In the rows, 128 means zero.
Each row is followed by its group and then its class within the group.
[108 130 144 136 124 117 136 137 133 127 146 136 120 127 136 164 133] | K:L
[ 84 127 182  98 173 131 125 176 171  63 134 177 140 146 109 147 101] | W:E
[101  87 132  93 153 120 152 159 159  97 124 147 136 171 117 128 121] | W:E
[ 98 166 180 132 145 121 134 146 138 102 135 149 127 119 121 174 132] | K:N
[113 114 143  96 144 121 134 146 153 108 128 143 126 134 121 153 124] | W:S
[107 147 175 126 149 133 129 145 137 119 138 135 112 132 129 154 132] | K:N
[ 91  95 154  90 164 126 135 164 161  93 130 151 133 162 113 132 119] | W:E
[107 132 150 118 143 130 142 148 159  92 125 155 139 131 120 134 123] | W:S
[120 118 138 109 141 108 152 151 162 125 116 133 151 154 130 122 130] | W:E
[103 135 166 126 148 134 123 145 135  96 138 151 129 129 122 156 112] | K:N
[101 130 154 120 148 128 130 143 136  95 140 159 132 134 118 149 108] | K:N
[111 129 155 121 149 135 126 150 134 101 127 135 133 130 120 151 120] | K:N
[111 121 150 104 148 126 129 152 158 103 126 157 141 140 116 122 122] | W:S
[ 83 134 171 113 157 129 126 172 136  66 142 157 126 133 110 171 105] | K:N
[121 126 154 104 150 122 140 138 167 120 124 153 128 143 132 112 134] | W:S
[113 126 142  99 140 136 127 155 145  91 119 140 132 131 113 135 116] | W:S
[106 126 146 106 142 128 140 147 149  97 126 155 128 137 116 150 119] | W:S
[ 99  62 108  84 153 134 129 147 153  84 135 165 135 180 107 103  91] | W:S
[100 112 157 111 161 121 130 159 155  94 140 151 135 155 110 125 122] | W:E
[103 154 169 107 140 123 142 157 159 109 117 148 114 113 123 168 144] | W:S
[108 135 164 119 150 129 128 133 141 118 136 128 118 128 127 137 125] | K:N
[106  97 137 102 158 129 129 157 156  84 129 156 148 153 109 121 112] | W:S
[115 103 149 138 153 137 111 135 116 114 143 133 133 139 132 151 117] | K:N
[105 141 155 125 126 113 142 143 133 125 143 141 112 134 128 165 136] | K:L
[101 123 144 126 142 110 129 146 120 110 157 144 117 139 116 153 119] | K:L
[ 95  87 143  71 179 135 130 168 173  65 132 158 134 167 102 101  99] | W:E
[107 107 147 107 157 119 135 165 157 102 130 144 150 157 114 127 121] | W:E
[100 119 159 115 158 115 138 164 155  97 135 145 152 147 117 133 125] | W:E
[100 128 160 129 140 141 125 130 127  97 130 153 131 133 123 167 111] | K:N
[100 115 151 102 162 122 135 161 165  87 121 150 158 167 119 135 120] | W:E
[100 117 163 107 154 123 131 164 152  91 124 153 142 148 112 147 116] | W:E
[105 158 171 140 132 119 144 153 132 114 133 140 133 117 132 172 134] | K:N
[101 117 150  97 155 123 138 158 157  87 132 153 136 148 114 135 112] | W:E
[106 142 157 132 136 129 127 138 130 110 148 148 121 125 120 155 123] | K:N
[ 99 137 147 131 140 118 127 150 120 104 121 140 116 130 124 168 124] | K:L
[ 45 102 190  66 206 121 132 213 175   4 144 203 134 166  72 155  77] | W:E
[ 99 126 166 133 143 103 131 152 135 115 132 131 126 139 122 175 135] | K:L
[105 137 160 138 131 119 134 134 131 129 136 137 104 124 133 183 141] | K:L
[120 110 135 110 137 136 131 139 149 120 122 135 123 140 131 135 124] | W:S
[119 123 164 112 162 119 135 157 165 120 133 133 142 146 129 107 134] | W:E
[ 89 131 172  95 160 108 148 166 178  99 131 145 126 148 120 142 131] | W:E
[113 127 151 142 137 135 124 133 136 123 126 143 129 129 141 159 127] | K:N

Each row is followed by its group and then its class within the group.
[115 161  99 118 138  77 175 140  94 154 122 135  87 128 117 162 162] | [73]:mele
[117 149 120 120 128 126 170 136 106 159 119 125 101 130 120 147 147] | [73]:mele
[115 143 119 133 130 143 151 144  99 146 125 122 108 130 117 127 127] | [74]:zab
[133 131 119 101 178 192 117 116 127 100 131 141 130 137 135 115 118] | [77]:Vurik
[115 169 126  99 166 195 110 130 124 113 142 136 132 136 140 118 127] | [77]:Vurik
[131 145 111 107 158 188 120 118 125 122 127 126 130 140 133 132 147] | [77]:Ral
[117 153 102 124 164 182 144 126 135 116 117 127 131 122 116 142 144] | [77]:Ral
[110 141  99 118 186 197 152 102 117 111 119 134 123 134 119 122 143] | [77]:Ral
[108 146 124 127 133  97 173 141 115 209 123 137  99 107 120 119 140] | [73]:mele
[115 157 120 102 175 232 125 113 124 110 135 139 133 142 135 122 137] | [77]:Vurik
[102 143 104 117 143 190 158 132  99 131 128 125 107 131 116 137 141] | [74]:zab
[112 149 108 143 156 155 140 136 113 125 108 126 118 122 134 121 135] | [74]:dis
[128 152 112 113 159 144 110 120 122  94 130 133 137 136 133 115 126] | [77]:Vurik
[112 162 101 115 177 170 142 127 114 139 107 131 109 133 113 140 144] | [74]:dis
[110 157  94 116 144 232 171 129 126 129 109 140 111 131 104 127 175] | [74]:dis
[134 158 109 123 155 117  86 125 141 107 104 129 141 140 136 127 135] | [77]:Ral
[117 166  77 124 153 103 150 130 102 127 111 115 116 134 118 137 147] | [74]:dis
[118 141 123 110 156 220 124 110 124 106 135 135 133 135 142 114 137] | [77]:Vurik
[113 169 122 178 169 152  92 142 118 102 135 122 131 139 142 120 122] | [77]:Vurik
[115 146 107 131 163 164 122 138 116  98 114 128 116 136 119 117 135] | [74]:dis
[115 151 116 126 127 140 137 134 108 140 118 132  93 127 120 136 150] | [73]:mele
[120 158 113 129 126  90 121 117 117 107 121 130 149 136 139 141 150] | [77]:Vurik
[114 156 106 138 158 106 152 143 119 116 118 126 115 118 116 129 133] | [74]:dis
[124 157  99 124 173 182 147 151 126 121  96 126 104 116 111 110 129] | [74]:dis
[104 164  99  97 127 140 219 143 118 167 126 139  92 129 113 155 156] | [73]:mele
[114 146 117 124 149 161 126 117 113 100 133 126 147 134 135 123 127] | [77]:Vurik
